Below are the code and all the weights of a small trained network. Each question names an input and a class and asks about switching units off, where a switched-off unit gives its printed mean instead of its output.

import numpy as np


def w(rows, s, z=0):
    codes = np.array(rows[::2]) - 128.0
    scale = np.full(codes.shape[1], s)
    scale[-1] = z or s
    return codes * scale


def norm(h):
    return h / np.sqrt((h * h).mean(-1, keepdims=True) + 1e-5)


def f(y):
    return y / 2 * (1 + np.tanh(0.7978845608 * (y + 0.044715 * y**3)))


def log_softmax(a):
    a = a - a.max(-1, keepdims=True)
    return a - np.log(np.exp(a).sum(-1, keepdims=True))


def net(x, mask):
    res = np.array(x, float).reshape(1, 5) / 4 @ E
    u = 0
    for l in range(3):
        y = f(norm(res) @ A[l][:, :-1].T + A[l][:, -1])
        res = res + np.where(mask[u : u + 3], y, B[l][:, -1]) @ B[l][:, :-1]
        u += 3
    return log_softmax(norm(res)[-1] @ U[:, :-1].T + U[:, -1])


A, B = {}, {}
E = w([
[230,80,80,3,72,175,10,216,124,98,189,62],'x0',
[72,111,184,48,149,12,143,238,21,220,116,200],'x1',
[135,138,72,160,114,156,214,184,155,160,164,134],'x2',
[201,138,201,160,51,47,171,166,150,62,65,101],'x3',
[176,176,51,175,100,125,89,112,83,171,85,152],'x4',
],0.00081)
A[0] = w([
[43,65,221,87,199,132,176,163,182,54,209,48,3],'L0N1',
[200,188,110,177,126,180,143,64,188,52,134,113,173],'L0N2',
[41,57,39,147,251,222,61,101,163,253,201,201,8],'L0N3',
],0.0022,0.0017)
B[0] = w([
[249,75,129,95,27,238,149,2,169,250,38,249,126],'L0N1',
[109,145,158,94,145,65,142,159,57,176,129,154,248],'L0N2',
[146,101,195,201,45,60,119,147,120,101,101,99,247],'L0N3',
],0.0022,0.0015)
A[1] = w([
[77,102,163,215,178,111,169,104,122,135,51,202,140],'L1N1',
[176,208,69,200,144,198,135,5,250,27,174,60,92],'L1N2',
[128,151,105,136,172,160,182,103,89,82,82,119,1],'L1N3',
],0.002,0.0018)
B[1] = w([
[190,126,103,62,115,162,63,155,140,93,168,98,249],'L1N1',
[50,98,187,44,154,16,152,251,13,235,108,208,173],'L1N2',
[86,15,112,104,94,63,22,129,156,167,66,158,73],'L1N3',
],0.0025,0.0015)
A[2] = w([
[31,6,84,191,129,152,34,108,125,218,192,143,9],'L2N1',
[192,175,31,173,74,68,62,113,84,192,82,145,4],'L2N2',
[60,140,129,219,201,73,156,78,199,114,72,217,68],'L2N3',
],0.0025,0.002)
B[2] = w([
[251,178,215,115,77,9,226,173,203,17,17,100,102],'L2N1',
[142,15,237,38,110,214,205,70,247,148,125,190,227],'L2N2',
[251,72,54,11,72,221,15,224,137,111,211,57,254],'L2N3',
],0.0029,0.00037)
U = w([
[251,102,13,8,95,245,5,244,136,67,247,11,144],'0',
[11,167,221,19,245,12,211,246,6,252,109,240,66],'1',
[228,10,246,47,14,245,249,9,248,248,90,244,128],'2',
[243,205,242,243,14,10,224,179,208,7,19,13,161],'3',
[86,200,97,184,145,158,119,108,34,172,179,83,242],'4',
[8,239,11,248,251,219,205,12,218,28,33,41,4],'5',
[15,176,6,195,239,220,197,19,243,48,3,105,4],'6',
],0.0033,0.0032)

Each question gives the input, the list of numbers given to net, and the class t.
The units are the neurons (one row each of A and B). Each row of codes is followed by its name. A weight is (code - 128) times the scale printed after its matrix; where a second scale follows, it is the last column's (A, B and U).
mask holds one flag per neuron, layer by layer. A switched-off neuron (its flag False) gives its mean, the last column of its row in B, instead of its output. The means were averaged over made-up inputs and are rounded, as every weight is.
A unit's drop is (log p(t) with every unit on - log p(t) with that unit switched off) / (log p(t) with every unit on - log p(t) with every unit switched off).
The circuit of an input: a set's keep is (log p(t) with only the set's units on - log p(t) with every unit switched off) / (log p(t) with every unit on - log p(t) with every unit switched off). Starting from all 9 units, units are removed one at a time, each time the one whose removal leaves the highest keep (on an exact tie, the one counted first), for as long as the keep stays at least 0.8.
circuit, biggest first: the units of the circuit, biggest drop first
k most important neurons: the k neurons with the biggest drops, biggest first
k most important neurons of layer l: the k neurons of layer l with the biggest drops, biggest first
input [-4,2,-7,5,1], class 4: 2 most important neurons of layer 0 -> (L0N3; L0N1)
input [5,-2,-7,-2,-1], class 4: 2 most important neurons -> (L2N3; L1N1)
input [-4,-7,-8,3,4], class 4: circuit, biggest first -> (L0N2; L2N1)
input [-4,4,5,-6,6], class 2: most important neuron -> (L2N2)
input [5,2,3,-7,4], class 3: circuit, biggest first -> (L2N1; L1N1; L0N3)
input [-5,3,2,4,7], class 2: circuit, biggest first -> (L2N2; L1N1)
input [-4,-5,1,5,-5], class 1: 4 most important neurons -> (L1N2; L0N3; L2N2; L1N1)
input [-4,4,-5,-1,0], class 4: 2 most important neurons of layer 1 -> (L1N1; L1N2)
input [3,-8,6,8,1], class 1: circuit, biggest first -> (L1N2; L0N3)
input [-3,-2,7,5,0], class 4: circuit, biggest first -> (L2N1; L0N3; L2N2)
input [-6,-7,3,-2,-6], class 1: 3 most important neurons -> (L1N2; L2N2; L1N1)
input [-4,-1,6,2,-3], class 4: 4 most important neurons -> (L1N1; L2N2; L2N1; L0N1)
input [-4,-5,-1,4,-5], class 1: 2 most important neurons -> (L1N2; L0N3)
input [5,1,6,-3,-3], class 4: 4 most important neurons -> (L2N3; L1N1; L2N2; L1N3)
input [-1,-1,-7,-8,0], class 3: circuit, biggest first -> (L2N1)
input [5,6,-7,-8,-2], class 3: 2 most important neurons of layer 0 -> (L0N2; L0N3)
input [-7,0,6,3,6], class 0: 2 most important neurons -> (L2N3; L0N1)
input [-2,-4,-4,-3,5], class 2: 2 most important neurons -> (L2N2; L0N2)
input [-2,0,-1,1,3], class 5: 2 most important neurons of layer 1 -> (L1N1; L1N2)
input [-8,-1,-7,4,-6], class 0: circuit, biggest first -> (L2N3)
input [-4,2,-7,1,-2], class 4: 2 most important neurons -> (L1N1; L2N2)
input [4,-3,8,-4,-3], class 4: circuit, biggest first -> (L2N2; L2N3; L1N1)
